Where the symbols take the units:
GR le DN
GR ko LG
GR zu DZ
GR ka RJ
RR le FP
RR ko DQ
RR zu RJ
RR ka RP
NC le GT
NC ko DR
NC zu DT
NC ka CP
SJ le JB
SJ ko PZ
SJ zu QD
SJ ka DR
HD le CT
HD ko JH
HD zu PM
HD ka JG
TG le GR
TG ko SM
TG zu JZ
TG ka CZ
CT le NT
CT ko JF
CT zu BH
CT ka CD
TZ le CZ
TZ ko NB
TZ zu FF
TZ ka DZ
BH le GG
BH ko FQ
BH zu MG
BH ka JH
DT le SJ
DT ko MB
DT zu SZ
DT ka FT
DN le RP
DN ko QT
DN zu TM
DN ka GS
BP le FB
BP ko CD
BP zu HD
BP ka LZ
FF le HN
FF ko FB
FF zu CD
FF ka FM
TB le ML
TB ko GT
TB zu DR
TB ka MG
CR le NC
CR ko FT
CR zu QF
CR ka PZ
MM le DQ
MM ko RJ
MM zu TG
MM ka QT
DR le ZS
DR ko SJ
DR zu MB
DR ka NC
QD le CR
QD ko CG
QD zu FP
QD ka MB
CG le FT
CG ko QF
CG zu CF
CG ka QD
JZ le DZ
JZ ko JD
JZ zu NT
JZ ka HN
LZ le FF
LZ ko BP
LZ zu JG
LZ ka NT
DZ le TM
DZ ko TZ
DZ zu FM
DZ ka SM
QF le DT
QF ko CL
QF zu HQ
QF ka CG
BF le FQ
BF ko MG
BF zu CP
BF ka PM
GT le PM
GT ko ZS
GT zu SJ
GT ka TB
FP le QF
FP ko CF
FP zu GS
FP ka BB
FQ le JG
FQ ko JQ
FQ zu TB
FQ ka BH
ML le JH
ML ko PM
ML zu ZS
ML ka JQ
ZS le BF
ZS ko JB
ZS zu PZ
ZS ka GT
HQ le SZ
HQ ko RP
HQ zu QT
HQ ka CF
SM le LG
SM ko DZ
SM zu JD
SM ka TG
CP le TB
CP ko NC
CP zu FT
CP ka JB
RJ le GS
RJ ko GR
RJ zu SM
RJ ka MM
JQ le HD
JQ ko ML
JQ zu GT
JQ ka FQ
JB le MG
JB ko CP
JB zu CR
JB ka ZS
CL le MB
CL ko SZ
CL zu RP
CL ka QF
PM le BH
PM ko BF
PM zu JB
PM ka ML
BB le CG
BB ko FP
BB zu DQ
BB ka SZ
GG le BP
GG ko JG
GG zu JQ
GG ka JF
QT le RR
QT ko MM
QT zu CZ
QT ka DN
MB le PZ
MB ko QD
MB zu BB
MB ka DT
DQ le CF
DQ ko GS
DQ zu GR
DQ ka RR
TM le MM
TM ko CZ
TM zu NB
TM ka LG
RP le BB
RP ko RR
RP zu MM
RP ka HQ
HT le JD
HT ko NT
HT zu JF
HT ka FB
CF le CL
CF ko HQ
CF zu DN
CF ka FP
LG le QT
LG ko TM
LG zu TZ
LG ka GR
GS le HQ
GS ko DN
GS zu LG
GS ka DQ
FB le JZ
FB ko HT
FB zu CT
FB ka FF
JF le LZ
JF ko GG
JF zu FQ
JF ka CT
HN le SM
HN ko JZ
HN zu HT
HN ka NB
SZ le QD
SZ ko BB
SZ zu RR
SZ ka CL
MG le JQ
MG ko TB
MG zu NC
MG ka BF
NB le TG
NB ko HN
NB zu FB
NB ka TZ
CD le HT
CD ko CT
CD zu JH
CD ka BP
FM le NB
FM ko FF
FM zu BP
FM ka JD
JH le JF
JH ko BH
JH zu BF
JH ka HD
CZ le RJ
CZ ko TG
CZ zu HN
CZ ka TM
NT le FM
NT ko LZ
NT zu GG
NT ka HT
JD le TZ
JD ko FM
JD zu LZ
JD ka JZ
FT le DR
FT ko DT
FT zu CL
FT ka CR
PZ le CP
PZ ko CR
PZ zu CG
PZ ka SJ
JG le CD
JG ko HD
JG zu ML
JG ka GG

The rows follow the links: the fewer symbols apart two units are, the more alike their rows tend to be.

Each row is also shifted at random along 3 hidden directions that mean nothing.

The rows of 63 units, shuffled:
Each row stands for one unit.
r1: -40;3;15;-3;-7;17;11;-2;-31;15;9;-2;-2;-18;22;29;7;-7;4;6;0;14;6;3;-4;-1;-4
r2: 51;-2;-13;-6;-2;-18;-10;1;13;-5;-9;3;5;8;6;-9;7;-12;2;-8;4;-11;-8;3;10;2;14
r3: 1;2;7;0;-5;13;2;-16;-18;-7;17;-14;-14;-2;1;17;-8;9;5;2;-13;22;15;-14;-27;1;-15
r4: 45;1;6;7;8;5;9;17;4;13;-9;14;12;-8;-8;-9;-1;2;-5;10;10;-14;-9;14;16;0;2
r5: 36;0;-12;-6;-11;-22;-14;-14;10;-14;2;-7;9;15;13;-6;11;7;2;-10;-9;-1;-8;2;-5;0;14
r6: 43;0;-4;9;10;-5;1;14;17;1;-9;12;15;3;-15;-20;-3;12;-6;5;8;-18;-11;10;14;2;4
r7: 6;1;-1;-5;-11;-7;-9;-25;-2;-18;14;-17;-8;13;4;5;-1;15;5;-8;-19;16;6;-13;-23;0;-7
r8: -3;3;13;6;1;22;12;-8;-15;-1;14;-7;-14;-5;-14;14;-16;12;1;9;-10;18;16;-13;-22;1;-22
r9: -24;-4;-18;-9;-8;-30;-20;-12;19;-17;-3;-6;4;20;10;-15;11;-2;3;-16;-7;-6;-10;-3;-2;0;14
r10: 15;-3;-13;-13;-13;-20;-16;-21;5;-17;3;-14;-9;17;11;1;5;-10;7;-15;-11;8;4;-15;-12;1;6
r11: -13;-1;-6;-1;-2;-2;-10;-17;9;-25;11;-14;-20;18;-19;-5;-17;10;4;-8;-17;15;15;-28;-26;1;-17
r12: 38;-3;-15;-8;-6;-22;-17;-17;17;-23;3;-12;-10;20;-5;-9;-3;4;4;-14;-11;5;3;-17;-14;1;0
r13: -19;0;11;0;-4;15;5;-11;-16;-3;13;-13;-13;-4;-1;17;-8;5;2;2;-9;20;14;-13;-21;-1;-15
r14: 26;3;15;3;11;28;17;17;-18;19;-2;9;-9;-18;-7;15;-9;-17;-2;10;11;2;9;0;7;-1;-11
r15: 7;0;-7;2;1;-16;-3;13;16;5;-10;12;23;0;2;-17;12;6;-5;2;8;-21;-18;21;21;-1;14
r16: 3;-2;-11;-9;-10;-13;-13;-21;4;-22;7;-16;-14;15;4;2;-2;-2;7;-14;-15;12;9;-19;-19;1;-2
r17: 16;0;-9;0;-8;-25;-12;-4;17;-7;0;-1;25;11;11;-16;16;22;-2;-2;-5;-11;-18;16;5;2;16
r18: 15;3;18;15;11;31;22;11;-15;13;6;7;-1;-14;-18;7;-16;14;-5;19;3;5;5;4;-4;0;-19
r19: 5;1;-6;6;1;-17;-4;8;19;4;-8;10;27;1;4;-20;13;14;-4;3;6;-21;-21;23;19;0;17
r20: -63;1;2;0;-2;7;2;-10;-8;-5;7;-8;-11;2;-3;10;-7;5;2;-1;-7;13;11;-10;-15;-1;-10
r21: 12;-3;-8;5;10;-10;-1;18;19;4;-15;15;12;3;-14;-21;-1;-3;-7;1;14;-22;-13;11;21;1;9
r22: 5;3;13;15;15;24;16;19;-4;16;-3;14;3;-13;-20;-1;-12;5;-8;15;11;-7;-1;10;11;-2;-11
r23: -28;3;18;7;-3;22;14;-2;-23;13;11;-2;1;-14;7;19;-1;12;1;13;-4;13;5;5;-9;0;-11
r24: -43;1;2;-4;-7;6;-1;-14;-11;-7;10;-11;-15;2;3;11;-5;-3;4;-3;-10;17;12;-15;-18;1;-9
r25: 40;-4;-14;-3;8;-18;-10;7;24;-9;-13;6;-1;12;-11;-20;-2;-9;-3;-8;6;-15;-7;-3;10;1;9
r26: -36;2;10;1;-15;3;2;-21;-15;-2;18;-13;7;-1;16;14;6;28;4;6;-16;19;-1;3;-21;1;-5
r27: 19;4;4;9;15;14;11;23;3;15;-10;16;1;-11;-15;-5;-7;-10;-7;9;15;-14;-2;8;19;-3;-2
r28: -7;0;7;-5;-19;2;-1;-21;-22;-1;18;-17;1;-2;24;24;10;16;8;0;-15;23;4;-2;-21;0;-2
r29: 40;2;4;3;3;-1;5;15;0;16;-9;13;21;-11;11;-4;12;-1;-3;7;12;-15;-16;22;21;0;14
r30: -21;2;14;12;13;24;17;16;-10;16;-1;11;2;-16;-12;4;-8;7;-6;15;8;-4;1;10;8;1;-10
r31: 5;3;17;9;11;31;18;8;-16;10;4;5;-13;-12;-20;11;-17;1;-2;12;3;8;13;-7;-6;0;-22
r32: 40;-2;-12;-7;2;-16;-9;10;12;1;-13;6;1;3;5;-11;8;-22;0;-10;11;-14;-8;4;17;0;14
r33: 54;-2;-7;-10;-17;-20;-12;-7;-4;4;-2;-2;19;2;39;3;27;-5;5;-9;-2;-5;-15;15;10;1;24
r34: 37;-1;-12;-6;-4;-22;-10;-1;13;-4;-8;1;11;8;12;-10;15;-10;1;-10;3;-11;-11;6;11;1;17
r35: 7;-1;-12;-11;-16;-29;-16;-8;6;-2;-3;-2;22;7;32;-4;28;-1;4;-9;-2;-8;-18;15;9;0;26
r36: -61;3;16;3;2;20;14;6;-19;16;3;5;-1;-17;2;13;-1;-1;0;10;4;5;3;6;3;0;-6
r37: 30;-1;-11;0;-10;-21;-14;-17;17;-16;6;-8;13;18;2;-13;8;26;1;-6;-14;0;-9;4;-8;1;8
r38: -18;3;16;9;10;24;17;11;-17;15;0;4;-5;-17;-10;10;-11;0;-4;12;7;3;5;4;3;-1;-13
r39: 21;0;-1;-1;5;-3;4;18;1;16;-14;13;12;-10;7;-4;10;-19;-4;2;18;-16;-11;17;25;-1;13
r40: -21;1;2;7;19;11;9;25;7;13;-16;18;-3;-10;-20;-13;-11;-16;-8;5;19;-19;-2;5;23;-1;-2
r41: 16;0;-6;1;11;-7;-1;19;13;10;-16;14;7;-3;-5;-14;3;-15;-5;1;15;-19;-8;9;23;0;10
r42: -21;0;3;-3;11;11;11;25;-8;23;-16;17;-1;-18;6;4;2;-35;-3;4;23;-14;-3;9;27;-3;7
r43: 34;-1;3;0;12;11;10;22;-3;17;-13;15;0;-15;-1;2;-1;-24;-3;4;20;-10;-1;7;22;-1;5
r44: 10;-2;-13;2;6;-20;-10;9;28;-6;-13;10;10;13;-11;-26;1;4;-6;-4;7;-21;-14;7;14;1;8
r45: -13;-1;5;-6;-21;-1;-5;-26;-21;-5;18;-17;4;-1;33;21;17;14;8;-2;-16;21;2;-1;-20;0;2
r46: -16;1;5;0;-10;6;0;-20;-12;-10;14;-14;-6;3;4;13;-2;13;4;-1;-17;20;12;-10;-22;1;-11
r47: -16;1;12;4;2;23;11;-4;-16;1;9;-4;-15;-8;-8;13;-14;2;0;5;-6;18;15;-13;-16;0;-19
r48: -2;0;-1;-1;-14;-5;-7;-24;-5;-12;16;-17;0;9;10;8;4;21;6;-4;-20;17;4;-6;-24;2;-5
r49: 1;3;18;18;13;24;20;17;-6;18;1;11;12;-15;-18;-2;-9;21;-7;21;7;-4;-2;16;6;1;-11
r50: -26;0;5;-4;-1;15;5;-7;-15;-2;8;-8;-23;-3;-6;15;-12;-9;4;-1;-5;18;17;-18;-17;0;-15
r51: 27;0;-2;0;-2;-11;-2;9;6;11;-9;9;24;-5;15;-8;18;1;-3;3;9;-17;-19;22;20;0;19
r52: -6;-1;-9;-3;-13;-16;-13;-22;10;-20;10;-14;0;18;-1;-6;0;18;4;-9;-18;9;1;-11;-18;1;0
r53: -21;0;0;1;9;-1;4;25;8;19;-16;19;14;-9;2;-10;10;-15;-5;3;20;-23;-14;19;29;-2;13
r54: 16;-1;-9;2;-10;-24;-14;-11;18;-11;2;-4;24;14;9;-17;15;28;0;-3;-10;-7;-16;11;-2;2;15
r55: -21;4;15;4;4;23;14;4;-22;9;6;0;-9;-14;-1;17;-7;-1;0;8;0;11;11;-2;-5;0;-15
r56: -12;2;9;7;14;14;14;23;-3;17;-9;16;1;-16;-10;1;-5;-12;-5;10;17;-11;-1;9;19;0;-3
r57: -7;1;4;-6;-17;0;-3;-23;-16;-9;16;-17;-4;3;18;17;5;12;9;-3;-17;20;5;-9;-22;0;-4
r58: -7;-2;-10;2;-8;-19;-14;-21;18;-24;10;-11;4;23;-9;-14;-4;32;-1;-6;-19;5;0;-7;-20;2;-3
r59: -32;0;3;-5;3;15;5;-3;-14;-2;4;-7;-29;-3;-8;15;-13;-20;4;-5;-1;16;19;-22;-13;-1;-16
r60: -14;2;19;8;4;26;18;5;-19;14;8;0;-2;-16;-4;15;-5;9;-1;15;0;10;6;3;-4;-2;-14
r61: -3;-2;-8;0;-6;-9;-11;-22;12;-25;10;-15;-11;19;-12;-6;-9;18;3;-7;-20;12;8;-17;-25;1;-9
r62: 3;1;1;9;17;7;8;24;12;9;-14;17;6;-6;-17;-15;-6;-4;-7;8;15;-20;-7;11;21;0;1
r63: -13;-4;-19;-15;-10;-28;-19;-15;12;-18;-3;-10;-8;17;11;-5;8;-16;6;-20;-7;2;0;-14;-5;-1;11

Some units, each with its row:
CZ r2
DQ r12
MM r54
CR r24
TG r25
DZ r32
ML r31
GT r1
TZ r19
SJ r20
NT r53
CL r48
FP r16
HD r49
MB r28
RR r63
JF r42
NB r15
JD r21
SM r44
JZ r6

Row, symbols taken left to right, then the row they reach:
r36 zu ka ko: r59
r62 ko: r43
r33 ka ka: r35
r27 zu ko: r30
r61 ko ko: r52
r45 ka zu le: r11
r17 zu le: r34
r18 le ka: r56
r29 zu zu: r14
r38 ka le: r22
r9 zu le: r5
r55 zu le ko: r47
r50 zu zu: r7

